Below is a small trained network, with its code and all its weights. Each question gives an input and a class and asks what happens when units are switched off, that is, made to give their printed mean instead of their output.

import numpy as np


def w(rows, s, z=0):
    codes = np.array(rows[::2]) - 128.0
    scale = np.full(codes.shape[1], s)
    scale[-1] = z or s
    return codes * scale


def f(y):
    return y / 2 * (1 + np.tanh(0.7978845608 * (y + 0.044715 * y**3)))


def log_softmax(a):
    a = a - a.max(-1, keepdims=True)
    return a - np.log(np.exp(a).sum(-1, keepdims=True))


def net(x, mask):
    res = np.array(x, float).reshape(1, 6) / 4 @ E
    y = f(res @ A[0][:, :-1].T + A[0][:, -1])
    res = res + np.where(mask, y, B[0][:, -1]) @ B[0][:, :-1]
    return log_softmax(res[-1] @ U[:, :-1].T + U[:, -1])


A, B = {}, {}
E = w([
[214,198,117,84],'x0',
[161,190,183,116],'x1',
[114,207,63,56],'x2',
[117,127,118,109],'x3',
[237,137,64,219],'x4',
[228,61,112,1],'x5',
],0.0072)
A[0] = w([
[184,139,92,145,214],'n0',
[185,182,190,252,193],'n1',
[79,101,81,125,253],'n2',
[84,92,171,146,251],'n3',
[141,146,175,191,194],'n4',
[206,167,123,68,137],'n5',
[73,77,127,141,229],'n6',
[60,101,80,65,132],'n7',
[65,190,114,114,170],'n8',
[36,142,151,127,235],'n9',
[136,143,227,106,121],'n10',
],0.013,0.0062)
B[0] = w([
[174,159,69,122,193],'n0',
[164,142,35,80,248],'n1',
[193,170,151,113,202],'n2',
[201,196,165,113,216],'n3',
[138,145,78,84,197],'n4',
[47,100,82,85,203],'n5',
[251,200,157,116,203],'n6',
[91,159,156,121,188],'n7',
[195,109,247,152,202],'n8',
[155,255,148,150,239],'n9',
[134,51,202,190,170],'n10',
],0.009,0.011)
U = w([
[104,117,133,108,178],'0',
[108,188,54,79,179],'1',
[99,125,107,246,16],'2',
[54,148,175,119,35],'3',
[168,170,166,148,200],'4',
[144,23,167,106,78],'5',
[99,99,110,159,3],'6',
],0.013,0.0042)

Each question gives the input, the list of numbers given to net, and the class t.
The units are the neurons (one row each of A and B). Each row of codes is followed by its name. A weight is (code - 128) times the scale printed after its matrix; where a second scale follows, it is the last column's (A, B and U).
mask holds one flag per neuron, in row order. A switched-off neuron (its flag False) gives its mean, the last column of its row in B, instead of its output. The means were averaged over made-up inputs and are rounded, as every weight is.
A unit's drop is (log p(t) with every unit on - log p(t) with that unit switched off) / (log p(t) with every unit on - log p(t) with every unit switched off).
The circuit of an input: a set's keep is (log p(t) with only the set's units on - log p(t) with every unit switched off) / (log p(t) with every unit on - log p(t) with every unit switched off). Starting from all 11 units, units are removed one at a time, each time the one whose removal leaves the highest keep (on an exact tie, the one counted first), for as long as the keep stays at least 0.8.
units of the circuit, in order: the units of the circuit, biggest drop first
most important unit: the unit with the biggest drop
k most important neurons: the k neurons with the biggest drops, biggest first
drop when u is switched off: that unit's drop, to one decimal
input [5,-8,5,-4,-8,1], class 3: units of the circuit, in order : n7, n1
input [3,-8,-8,-5,1,8], class 5: units of the circuit, in order : n9
input [-2,3,6,7,-2,0], class 4: 2 most important neurons : n8, n1
input [4,-3,-3,5,2,4], class 1: 2 most important neurons : n8, n10
input [6,5,-6,5,0,6], class 0: 3 most important neurons : n8, n5, n0
input [2,2,0,-6,-3,8], class 5: 3 most important neurons : n9, n1, n10
input [6,0,3,-5,-6,7], class 5: 3 most important neurons : n9, n1, n10
input [7,3,-6,8,-6,1], class 0: 2 most important neurons : n8, n6
input [-2,-3,-2,5,3,5], class 5: 2 most important neurons : n9, n1
input [0,5,-5,4,4,-7], class 1: drop when n9 is switched off : 0.0
input [1,4,4,2,-8,4], class 3: drop when n5 is switched off : 0.1
input [7,6,4,-5,-7,2], class 3: drop when n1 is switched off : 0.1
input [-1,7,0,6,0,8], class 5: drop when n1 is switched off : 0.2
input [2,4,-1,7,2,0], class 1: most important unit : n8
